Below is a small trained network, with its code and all its weights. Each question gives an input and a target symbol and asks what happens when units are switched off, that is, made to give their printed mean instead of their output.

import numpy as np


def w(rows, s, z=0):
    codes = np.array(rows[::2]) - 128.0
    scale = np.full(codes.shape[1], s)
    scale[-1] = z or s
    return codes * scale


def f(y):
    return np.maximum(y, 0)


def softmax(a):
    e = np.exp(a - a.max(-1, keepdims=True))
    return e / e.sum(-1, keepdims=True)


def log_softmax(a):
    a = a - a.max(-1, keepdims=True)
    return a - np.log(np.exp(a).sum(-1, keepdims=True))


def net(x, mask):
    ids = ['αβεζξπστψω'.index(c) for c in x.split()]
    T = len(ids)
    res = E[ids] + P[:T]
    q, k, v = (res @ M[0].T for M in (Q, K, V))
    z = softmax(np.where(np.tri(T) > 0, q @ k.T / 4**0.5, -1e9)) @ v
    res = res + np.where(mask[0], z, O[0][:, -1]) @ O[0][:, :-1]
    y = f(res @ A[0][:, :-1].T + A[0][:, -1])
    res = res + np.where(mask[1:17], y, B[0][:, -1]) @ B[0][:, :-1]
    return log_softmax(res[-1] @ U[:, :-1].T + U[:, -1])


Q, K, V, O, A, B = {}, {}, {}, {}, {}, {}
E = w([
[137,185,101,6],'α',
[170,138,105,140],'β',
[157,208,49,68],'ε',
[103,140,88,67],'ζ',
[163,159,36,134],'ξ',
[147,93,67,137],'π',
[125,140,23,97],'σ',
[115,179,155,82],'τ',
[109,173,107,128],'ψ',
[112,93,115,83],'ω',
],0.021)
P = w([
[254,126,58,106],'0',
[60,147,97,170],'1',
[43,142,106,170],'2',
[38,138,88,161],'3',
[51,135,82,157],'4',
[56,147,91,143],'5',
[57,138,76,142],'6',
[48,144,76,141],'7',
[73,135,89,139],'8',
[77,145,82,135],'9',
[73,147,87,132],'10',
],0.0081)
Q[0] = w([
[76,102,187,254],'head 0',
[127,164,51,60],'head 0',
[143,161,76,82],'head 0',
[141,104,169,124],'head 0',
],0.023)
K[0] = w([
[21,79,90,112],'head 0',
[251,61,127,70],'head 0',
[232,113,123,116],'head 0',
[35,216,164,189],'head 0',
],0.018)
V[0] = w([
[122,125,131,132],'head 0',
[129,107,64,153],'head 0',
[174,187,159,163],'head 0',
[253,65,161,75],'head 0',
],0.016)
O[0] = w([
[128,123,121,137,104],'head 0',
[147,70,160,172,230],'head 0',
[92,172,176,169,143],'head 0',
[252,124,160,46,255],'head 0',
],0.015,0.0092)
A[0] = w([
[105,128,128,113,80],'neuron 0',
[115,87,106,82,141],'neuron 1',
[72,44,147,105,112],'neuron 2',
[90,104,181,119,91],'neuron 3',
[105,181,213,153,85],'neuron 4',
[44,106,66,125,71],'neuron 5',
[51,166,179,70,116],'neuron 6',
[1,103,163,56,128],'neuron 7',
[197,206,130,182,126],'neuron 8',
[162,114,171,238,154],'neuron 9',
[202,197,28,234,134],'neuron 10',
[125,158,81,81,69],'neuron 11',
[50,141,109,126,51],'neuron 12',
[69,107,249,109,58],'neuron 13',
[161,82,119,122,39],'neuron 14',
[161,114,180,70,2],'neuron 15',
],0.009,0.0092)
B[0] = w([
[174,147,155,127,128],'neuron 0',
[182,172,119,129,221],'neuron 1',
[131,124,124,201,146],'neuron 2',
[127,120,171,123,131],'neuron 3',
[150,145,136,74,141],'neuron 4',
[179,110,70,116,154],'neuron 5',
[60,137,113,146,164],'neuron 6',
[49,118,124,209,174],'neuron 7',
[86,119,157,75,221],'neuron 8',
[130,50,170,75,186],'neuron 9',
[35,74,136,84,210],'neuron 10',
[93,171,92,159,175],'neuron 11',
[232,152,93,102,142],'neuron 12',
[81,68,203,138,134],'neuron 13',
[110,119,106,195,194],'neuron 14',
[27,162,146,254,254],'neuron 15',
],0.019,0.0064)
U = w([
[174,7,87,150,114],'α',
[83,211,130,126,38],'β',
[121,70,156,206,111],'ε',
[77,178,93,52,106],'ζ',
[137,155,64,165,181],'ξ',
[191,119,10,65,183],'π',
[4,40,70,132,92],'σ',
[124,43,196,125,89],'τ',
[132,118,187,79,254],'ψ',
[77,147,254,142,41],'ω',
],0.0045,0.0069)

Each question gives the input, a string of symbols that net reads in full, and the target symbol t.
The units are the heads (4 rows each of Q, K, V and O) and the neurons (one row each of A and B). Each row of codes is followed by its name. A weight is (code - 128) times the scale printed after its matrix; where a second scale follows, it is the last column's (O, A, B and U).
mask holds one flag per unit, heads first, then neurons. A switched-off unit (its flag False) gives its mean, the last column of its rows in O or B, instead of its output. The means were averaged over made-up inputs and are rounded, as every weight is.
A unit's drop is (log p(t) with every unit on - log p(t) with that unit switched off) / (log p(t) with every unit on - log p(t) with every unit switched off).
The circuit of an input: a set's keep is (log p(t) with only the set's units on - log p(t) with every unit switched off) / (log p(t) with every unit on - log p(t) with every unit switched off). Starting from the 12 units with the biggest drops (on a tie, the unit counted first), units are removed one at a time, each time the one whose removal leaves the highest keep (on an exact tie, the one counted first), for as long as the keep stays at least 0.8.
units of the circuit, in order: the units of the circuit, biggest drop first
k most important neurons: the k neurons with the biggest drops, biggest first
drop when u is switched off: that unit's drop, to one decimal
input ψ π π, target α: units of the circuit, in order -> (neuron 15; neuron 5; head 0; neuron 9)
input ψ ζ α ψ ε ξ ψ α, target σ: 3 most important neurons -> (neuron 7; neuron 6; neuron 1)
input β ξ ζ σ ψ β π ζ ζ τ, target ω: units of the circuit, in order -> (head 0; neuron 15)
input ψ ω ψ σ ω ψ ω τ, target σ: 3 most important neurons -> (neuron 7; neuron 6; neuron 1)
input ζ ζ ψ ε ε, target π: units of the circuit, in order -> (neuron 15)
input σ ω ε ξ, target α: units of the circuit, in order -> (head 0; neuron 15)
input ζ β ζ τ ζ ξ ζ ζ ψ ψ σ, target π: units of the circuit, in order -> (neuron 15; head 0)
input ψ ζ ε, target σ: 2 most important neurons -> (neuron 10; neuron 1)
input ε ζ ζ ε ψ ψ ψ ψ ω τ, target ω: units of the circuit, in order -> (head 0; neuron 15; neuron 13)
input α σ ε ψ τ α ξ β τ α, target β: 2 most important neurons -> (neuron 15; neuron 11)
input ω ψ ψ β ω ω ψ ζ π ζ π, target ξ: drop when neuron 9 is switched off -> 0.2
input ψ ψ ζ ψ ψ ζ β ξ ζ ψ, target σ: drop when head 0 is switched off -> 2.0
input σ ψ ψ ψ ε ζ ω ω ε π, target α: drop when head 0 is switched off -> 0.7
input ψ ψ τ β, target σ: drop when head 0 is switched off -> 1.3
